Below is a small trained network, with its code and all its weights. Each question gives an input and a class and asks what happens when units are switched off, that is, made to give their printed mean instead of their output.

import numpy as np


def w(rows, s, z=0):
    codes = np.array(rows[::2]) - 128.0
    scale = np.full(codes.shape[1], s)
    scale[-1] = z or s
    return codes * scale


def f(y):
    return np.maximum(y, 0)


def log_softmax(a):
    a = a - a.max(-1, keepdims=True)
    return a - np.log(np.exp(a).sum(-1, keepdims=True))


def net(x, mask):
    res = np.array(x, float).reshape(1, 3) / 4 @ E
    y = f(res @ A[0][:, :-1].T + A[0][:, -1])
    res = res + np.where(mask, y, B[0][:, -1]) @ B[0][:, :-1]
    return log_softmax(res[-1] @ U[:, :-1].T + U[:, -1])


A, B = {}, {}
E = w([
[145,76,153,207,176,124,32],'x0',
[180,139,136,108,203,12,204],'x1',
[157,87,174,162,95,155,188],'x2',
],0.011)
A[0] = w([
[89,154,88,114,81,243,7,232],'N0',
[119,149,114,108,213,32,29,166],'N1',
[112,106,113,107,128,133,119,36],'N2',
[123,130,158,68,78,142,172,79],'N3',
[152,88,150,150,176,67,229,130],'N4',
[140,77,154,175,115,156,166,54],'N5',
[131,98,153,123,99,158,103,206],'N6',
[157,41,176,212,140,131,176,249],'N7',
[109,197,90,54,111,139,231,227],'N8',
[154,175,88,126,166,80,107,232],'N9',
[112,168,112,86,117,131,218,240],'N10',
[132,58,149,221,169,141,70,20],'N11',
[114,126,87,138,125,140,131,11],'N12',
[140,146,120,139,150,133,144,21],'N13',
[126,119,135,134,122,146,58,213],'N14',
[118,135,161,143,128,143,161,114],'N15',
],0.012,0.0022)
B[0] = w([
[115,194,188,148,21,239,16,253],'N0',
[113,137,93,83,156,5,64,208],'N1',
[149,127,142,131,133,141,132,132],'N2',
[155,137,142,103,121,66,120,169],'N3',
[156,165,125,117,35,123,112,207],'N4',
[142,114,152,132,191,156,184,162],'N5',
[89,112,88,157,123,157,145,168],'N6',
[102,73,55,163,19,190,187,198],'N7',
[146,138,123,103,92,12,96,218],'N8',
[89,105,196,125,160,77,90,178],'N9',
[127,127,48,122,61,67,121,196],'N10',
[178,178,142,85,66,104,152,204],'N11',
[143,102,173,134,142,123,144,133],'N12',
[150,118,199,120,120,129,152,134],'N13',
[108,108,145,165,58,164,145,177],'N14',
[158,117,132,103,153,127,161,144],'N15',
],0.018,0.017)
U = w([
[66,130,171,159,125,196,116,81],'0',
[143,174,127,66,77,53,91,236],'1',
[140,74,97,142,130,142,207,150],'2',
[115,129,185,111,195,132,169,11],'3',
[39,115,126,76,254,56,93,77],'4',
[144,138,158,100,185,108,126,1],'5',
],0.0093,0.0019)

Each question gives the input, the list of numbers given to net, and the class t.
The units are the neurons (one row each of A and B). Each row of codes is followed by its name. A weight is (code - 128) times the scale printed after its matrix; where a second scale follows, it is the last column's (A, B and U).
mask holds one flag per neuron, in row order. A switched-off neuron (its flag False) gives its mean, the last column of its row in B, instead of its output. The means were averaged over made-up inputs and are rounded, as every weight is.
A unit's drop is (log p(t) with every unit on - log p(t) with that unit switched off) / (log p(t) with every unit on - log p(t) with every unit switched off).
The circuit of an input: a set's keep is (log p(t) with only the set's units on - log p(t) with every unit switched off) / (log p(t) with every unit on - log p(t) with every unit switched off). Starting from the 12 units with the biggest drops (on a tie, the unit counted first), units are removed one at a time, each time the one whose removal leaves the highest keep (on an exact tie, the one counted first), for as long as the keep stays at least 0.8.
circuit, biggest first: the units of the circuit, biggest drop first
top k neurons: the k neurons with the biggest drops, biggest first
drop when u is switched off: that unit's drop, to one decimal
input [3,-6,-7], class 0: circuit, biggest first -> (N0)
input [5,1,2], class 2: circuit, biggest first -> (N0 N8 N7)
input [5,-1,1], class 0: circuit, biggest first -> (N8 N10)
input [0,3,4], class 2: circuit, biggest first -> (N0 N1 N7)
input [6,-6,-5], class 0: top 2 neurons -> (N0 N8)
input [-1,0,5], class 2: top 2 neurons -> (N0 N1)
input [4,7,-8], class 4: drop when N3 is switched off -> 0.0
input [8,2,6], class 2: drop when N7 is switched off -> 0.2
input [0,1,4], class 2: drop when N1 is switched off -> 0.1
input [0,1,-5], class 4: drop when N11 is switched off -> 0.1
